[ 23 -14  17 -26   0   3 -56  -8   2  -9  45  19 -17  10   0   1   5 -14
  11 -18 -38  -1  -4 -16  -3  -1  41  -4 -22  24  -2  -6  26  27   4  24
  35  18] | T
[-27  51 -21  34   6 -18  25  -5   4 -36  12 -52  25  -2 -15 -15  22  28
  -7   8 -13  -3 -16  17 -27   9   4  29 -41 -20 -22  31 -16 -23  -2  18
  -1 -18] | Z
[  7   0 -28  40  18   2 -20  22  18 -32  15 -45  22 -41  23  28  41  56
  -8   1  -8  28 -18  19 -18  16 -51  36  45   5  36   6  -1 -32  -7  33
  -1 -25] | Y
[ 24 -17   1 -30  10   6 -46 -28  26  -3  36   9 -14   8  28 -11  11 -14
   3   0 -49   2  11 -18   5  28   7 -29  -3  27   2 -18  16  23 -18   9
  17  10] | Z
[-28   6   4  30  -4 -15  12   6   0  20  29  48 -41  21 -19 -34 -11  22
 -48 -43  17 -21 -19  43  10  10  17  11  10  41  -4  14   3   0  15  -4
   3  37] | K
[ 17 -43  23   9  48  12 -32  44 -20  22 -19  24 -24  10  16   9   3  27
   1 -21  -2 -32   2 -22  -5  -1 -51   4  37  37  -5  23  10  31   1  31
  10  50] | T
[ 36 -21   2   4  37  39 -19  23   6   3 -11 -20   9   8  22  27   4  -8
  -1 -18 -30  -8 -16  -5   5   2 -22  11  -2  12  13   2  18  11  -8  -5
  -5 -14] | T
[ 18  37   7 -13  -6  12  28 -10  -5 -10 -12 -26  25   3  19  18  -5 -24
   1  -3 -23   0  -8 -19 -12 -12 -11  21 -51 -29 -10   2  12  12   3 -32
 -18 -34] | Z
[ 20 -35  17  -5  22   3 -16  19  -4  35  16  30 -12  23  15 -11 -30  -5
  -5  -9 -16 -24  -6 -23  23  12 -20 -26  23  36 -22   7   4  12  -5 -10
  19  18] | T
[ -5   2   1 -15   7  27  39 -14  -2  52 -31 -28 -10  -3  33  36  -5  12
 -16 -11   9 -40   0 -31   2 -31  -3  -5 -24 -11 -15 -12 -17  -2  42 -23
 -40 -18] | F
[-26  24   2   6 -23   6  -1  -4  27 -25  30 -19  11 -41 -14  -3  -9   2
  18   7  13  11 -11   3 -34  12 -29   6  20 -27  -4 -27  -8 -21 -10 -16
  -5 -67] | H
[  8 -17 -17  24   0  10 -57  14  18 -18  34  -6  -3 -39  19  -7  40  15
 -15 -12 -10  19 -16  32   8  43 -36   9  69  39  44 -19   5 -22 -25  27
  13 -32] | Y
[-18  34  -2   7 -37 -15  23  10 -29 -30   2 -40  25 -22 -16  17  10  17
  25  11  36  12 -28   4 -38 -27 -43  54  -5 -38   5  20   4 -30  27  -6
   2 -36] | U
[ -5  -1  -6   5 -18   0 -16  15  -7   1  13  -8 -18 -12   4 -31  18  15
 -16   0  11   2 -17  -5   4  34 -71  18  40   9  27  12   9 -28 -10  -9
  11 -33] | Z
[ 21 -11  24 -34 -15  49 -25 -28  25   3  16  10 -25  22  27 -25   4 -46
  25 -35 -42  15   7 -28  22  19   4 -22 -29  20  13 -36  29  27  -9 -38
  -8 -64] | Z
[  6  -5 -32 -30   3   2 -89 -19  26 -34  24   5 -11 -43  26   1  69  -1
 -19 -42 -17 -13  -5   0 -20  -4   9   9 -14  28  39 -27  26  15  40  47
  30 -17] | F
[ -5  42  -2 -30  -9  13  -1 -30  15   5 -11 -77  30 -49  -5  58  15 -45
  -3  33  -7 -15  -2 -13 -34  -7  46  19 -37 -34  -9 -20  -3  14  -6  11
 -11   3] | H
[ -9  21  -5 -12  -9  19 -17 -40 -15 -34  13 -73 -16  -1  -7   6  58  26
  43   2 -39  27   0 -27 -26   7  75  41 -63   6  31  34  28  13   8  51
  31   9] | Z
[ 24 -22 -11 -14  -4  43 -59 -19  28 -36  24 -40  -3 -49  26  47  27   4
  25   3 -29  46  -1   1 -24  11  11  29  33  25  30 -34  28  12  -3  36
   8 -10] | Y
[-24  10 -10  -3 -24 -24 -31   2  33  -1  24  14 -12 -15  -7 -43  25  -5
  -2 -41  15 -19  -9 -22   7  15 -12   1 -31 -12  17   3   5   4  30 -19
  28 -52] | H
[  2 -18  -6  28  14  23  12  29  -1  12   1  -3   4  -4  -7 -16 -25 -20
  -5  23  15 -23  -4   5   8  15 -89 -14  58   3 -12 -17 -25 -38 -24 -46
 -13 -52] | P
[ 11  -2  -5  19  17  18   4  16  -2   5  16  -2  -9  31  18   2  31  39
  -1 -34 -28   3 -11 -20 -13  -5 -12  26 -44 -23  40  22  13  -1  25 -33
  -6 -51] | P
[ 19 -22 -11 -26  29  19 -37  -7  -2   7   9  32 -28  -3  36  19  30  14
 -29 -49 -40 -11 -14  11  -7  -1   5  16   5  51  48 -18  32  22  31   4
  -5   6] | F
[ 36 -36   2 -17  21  67 -72 -14  51 -15  28 -17 -15  11  39  28  34   6
  28 -46 -56  50   3 -10  -9   8  28  -3 -25   8  32 -39  41  34  13  10
  -4 -53] | T
[ 29 -64  -6   8  64  32 -40  -2  44   7  24   1  -7  22  41   2  10   9
   2   4 -46 -13  21  -5   8  25 -19 -47  20  25  15 -11  -6   5 -21  -8
   6  -8] | P
[-37  16   7   8   0   5  -6 -16   9 -13  24 -27 -10 -12 -37 -26  15  -6
  20   3 -11 -15 -11   8  -5  29  58   1 -20  17  11  16  -6  -6 -24  21
  23  -9] | H
[ 15  29  -3  12   3  -7  44  20 -15  17 -15   3  17   9  26   3 -18   8
 -23 -21  -6 -13 -21  -3  -3  -6 -52  26 -25 -17 -21  17   7   6  18 -50
 -26 -16] | Z
[-22  24  24  10 -16   8  31   5 -22   3  -4  -8  12  -1 -51 -18 -63 -58
  10   8  11 -35 -17   5   1 -15  21   6 -26  12 -83   4 -16   1 -11 -12
   0  -3] | T
[-24 -25   4  12  26  21   1 -13  33   7  11  -8 -28   2   0 -15  -5  35
  28 -17 -17  -5   1  -7  -6  30  31 -16  -2  23  -4   6  -2   7  -1   3
   0  -1] | H
[ -2  32   9 -15 -26  38  -8 -11  10 -31  22 -14  16 -39 -18  18 -10 -63
  -3  20  11  13  -6   1 -12  -7 -20   6  23  -1  -3 -42  11  -6 -32   1
  -4 -49] | K
[  7   2   2   5  -5  30  -6  27 -25  -3   5 -40  12 -30 -18  14 -12 -23
  15  20   5  -1 -20 -19  -5  -2 -47  30  29   3  -3   8   7 -17 -18   4
  12 -40] | T
[ 18 -85   4  -2  66  -5  -3   9  25  60   3  52 -44  24  48   7 -39  53
 -13 -12 -25 -26   2 -18  22  42 -38 -40  68  59  -2   2   1  26   8 -24
   6  73] | H
[ 28 -11  -3 -15  10  30 -34 -20  45 -10  12  -9  -3  -1  49  17  17   1
   2 -30 -41  28   6   7 -21  11 -19   0 -12   0   9 -38  27  29   8 -21
 -23 -27] | Z
[-16 -10 -28  72  56   3  31  41  26  17   3   4  -9  33   8 -25  13  71
 -43 -23  12 -24 -20  29  31  27 -46 -12  32  23  13  35 -20 -38  -8   8
  -8   2] | K
[ -3  25 -20 -16  -8  -3 -57 -21  55 -52  21 -37  30 -49  -6  -9  41 -47
   5  -2  -9 -12  -6 -10 -15  16  11  -5 -36 -21  19 -17   5  11  -7  18
  34 -55] | H
[  5 -25   3  23  38 -27  41  24  -1  34 -13  27  22  36  28 -12 -44  16
   6  -5   8 -41 -12   3  26   7 -73 -34  23  13 -41  15 -25 -13   6 -42
 -11  14] | U
[  7 -11 -23 -13  24  26 -31   6   4 -20  10 -18  -2 -46  23  30  26  23
 -11   4 -13  -6 -10   4 -25  -8 -41  16  47  25  29 -25  12 -27   3  34
  -3 -18] | F
[ -3 -19  10  24  26 -12  22  16  32  40  21  65 -12  43  24 -33 -39  21
 -33 -32   7 -32  -2  -5  42  14 -47 -47  13  16 -21   3 -11  -8  -6 -37
  -6  -4] | K
[ 15 -22  25 -34 -30  48 -32 -14 -17  53   1 -15 -47   4   1  17   4 -31
   2 -17  -3 -13  -6 -41  17  -4  46  11 -24  11   8  -8  25  31  18   2
   7   0] | T
[-13  20   7 -17 -30 -12  12  -9   3  59  -2  -6 -16 -31   0  19 -18 -23
 -40  -3  26 -39  -9   7 -14  -2  28  11  -2  -9 -20 -18  -4  16  25 -24
 -18  34] | H
[ -6   6   4 -11  -2  13  -2 -20  41  36   0 -25   3 -26   7  18 -12 -42
 -26  10   7 -27   1   3   4  13   5 -22   1 -15 -15 -38 -19  15  -2 -25
 -23 -22] | H
[ 30   4  15  -8 -10  25  -2  -8  -1  -4  -3   2  18  -7  22  20  -9 -38
  23 -29 -35   4 -13  -6  18  -8  17  12 -30  18   1 -20  19  26  -8 -25
  -7 -23] | Y
[-35   4  11  13 -35 -16 -15  -7  -1   3  25  37 -19  19 -39 -78  -5 -46
  -8 -27  25 -26 -19  56  27  29  21 -23   9  42 -13 -11 -10 -19  -5 -10
  10 -20] | U
[ 16   8  12  20   0   8  42  16 -16  17 -18   2  18  10  25  17 -17  12
  14 -36 -14  -5 -19 -12  20 -13 -14  24 -32  -1   0  18   4   5   9 -42
 -17 -24] | Y
[  1 -25   7 -30   4  30 -13 -13 -10  65 -13  12 -44   4  21  -4  13 -27
 -43 -15   2 -53  -3 -18  40  13   1 -26  23  45  27 -20  -6   2  12  -7
 -12  -6] | F
[-47   9  15  37   3  -6  60  -1   6  19   2  -6 -17   8 -22 -29 -37  45
  24 -19  17 -20 -10  -9  -3   6  12   1 -31  -9 -33  32 -23  -8  17 -29
  -9 -20] | H
[-33  38  -1  14 -17 -15  15 -18  -5 -32  10 -41  21  -3 -30  -7  12  -6
  23  -4   5   2 -18  33 -31 -13  42  27 -42  -2 -24  10  -5 -11  18  20
  -1  -6] | U
[  1 -31  13  -9  44  -9 -56  19  15   9  -4  40 -23 -24   7  -3  10  -3
 -16  -9  -5 -43   6   6 -16  37 -42 -20  64  46   5 -15   1  27 -27  31
   8  58] | H
[  -5   64   10  -35  -47   34    2  -34  -27  -63   12 -101   20  -40
  -22   35   45  -21   60   39  -22   39   -7  -62  -48  -26   21   63
  -66  -46   19    8   24    1   -8   33   16  -66] | Z
[  20    1  -20  -23   -4   17 -107   -8   38  -53   21  -35   21  -38
   -3    1   54  -58    0  -13  -18    8   -3    0  -12   10   16    6
  -23    6   17  -23   26   15    1   46   45  -35] | T
[  3  -2   6 -39 -18  32 -25 -45  20   8  -6 -57  -2 -10  13  50  28 -34
  19   1  -7  16   9  -8 -19 -20  50  13 -44 -17   1 -33  15  23  33  16
 -18  -7] | U
[-20  30  -2  17 -15  10 -15 -23  18 -52  15 -45  15 -20 -19   1  29   4
  19 -13 -15  13 -12  21 -20   3  74  27 -45   6  -6  10  -2  -5  -3  39
   9 -12] | Y
[ -1  -7  25 -18  29  12 -35  -1  -4 -41 -20 -34  19  -7   5  33  40  -8
  45   7 -11  -5   9 -12 -37 -16 -19  12 -11   6   8   0  11  21  -9  58
   6  15] | U
[  18    1  -18  -38  -31    8 -103  -48   50  -62   26  -26    9  -51
    5   12   60  -63   16  -25  -37   27   15   -8  -14   -6   61   18
  -49   15   30  -42   31   36   12   48   34  -25] | Y
[ 16 -20 -16 -30  27  34 -47 -25  39  28  -5 -58  -8 -40  24  60  35 -24
 -31  25 -20 -16   5  13 -17  28  39   0  25   9  36 -27   8  22 -12  28
  -5  38] | H
[ 28 -26 -10   9  29  36 -18   3  14  -1   8 -10 -10  17  31  18  30  25
   3 -27 -36  14   0  -3 -19  -4  -1  17 -22  -2  41  -4  21  16  20 -21
 -10 -27] | P
[ 29  -2   4  -7  41  50  31  -6   5   0 -25 -37  16   9  41  78  -3  15
  11 -14 -30  18  -5 -27 -11 -28   2  29 -37  -8  14   6  32  30  14  -8
 -16   9] | K
[  1 -17  33 -40   5  26 -61 -31  43 -22  15  19 -36 -15   8  18  11   7
  45 -32 -24  14  24 -21 -45   4  44 -14 -20   4  -1 -38  25  50   6  21
  -6  17] | H
[  1 -10   1 -30 -29  -3 -15 -14 -18   0 -23 -14   3  -8  -2  -5  11 -47
  42 -20  18 -22  -8 -44  11 -18 -18  21 -46   2  -2  15  19  22  42 -16
  29 -17] | U
[ -4  15   0  10  22  27  29   4  18  -1   7   3  12  13  35   6  12  35
   2 -39 -25 -14 -12 -13   2 -26 -28 -12 -39 -18   8 -18 -10 -21  16 -26
 -40 -91] | F
[ 22 -42  15 -40  15   3 -81  -7 -23  -5   0  47 -35 -24   4  37  14 -39
 -14  -1 -19 -26  19  23 -65 -13   9  26  41  56  -8 -35  29  69  11  31
  19 114] | P
[-32  83  -2  -3 -57   7   2 -31  -9 -59  23 -55  42 -37 -52   5  10 -58
  34  11 -15  21 -19  16 -28 -14  98  46 -70 -10 -40 -14   1  -9 -12  26
   9 -35] | Y
[ 20 -37  -5 -11  29  22 -49  -9  46  13  29  19 -37  -4  43  10  26  34
 -10 -54 -43  18  -9  12 -11  38  13  -1  17  30  56 -24  36  25  18 -12
  -3  -4] | H
[ 12 -27   7  -1  30  -9 -57  27 -11   8   1  47 -19 -15  -6  -2   6 -32
 -34  -1   0 -43  19  31 -31   5 -42  -1  56  45  -9 -21   1  28 -13  15
  -1  65] | P
[-18  56  11  16 -19   8  55   7   4  35 -19 -28  27   7 -10   6 -11 -36
 -39   4  38 -39 -12 -19  29 -18 -20  -7 -42 -45 -22   0 -25 -18 -10 -23
 -26 -50] | K
[  8  14   8  20  37   3 -44  38  14 -28  -4  -1  26 -11  -1  11  14   2
  -6  -5   3 -16   2   7 -30   0 -48  -6  16 -10 -30  -5  -9  12 -16  41
  -6  -4] | T
[  4 -26 -11 -12  18  15 -31 -14  46  51   6 -11 -25 -26  32  32   8  -1
 -42  -8  -6 -13   1  20  -5  30   9 -12  34  13   6 -41   1  20  15  -6
 -22  25] | H
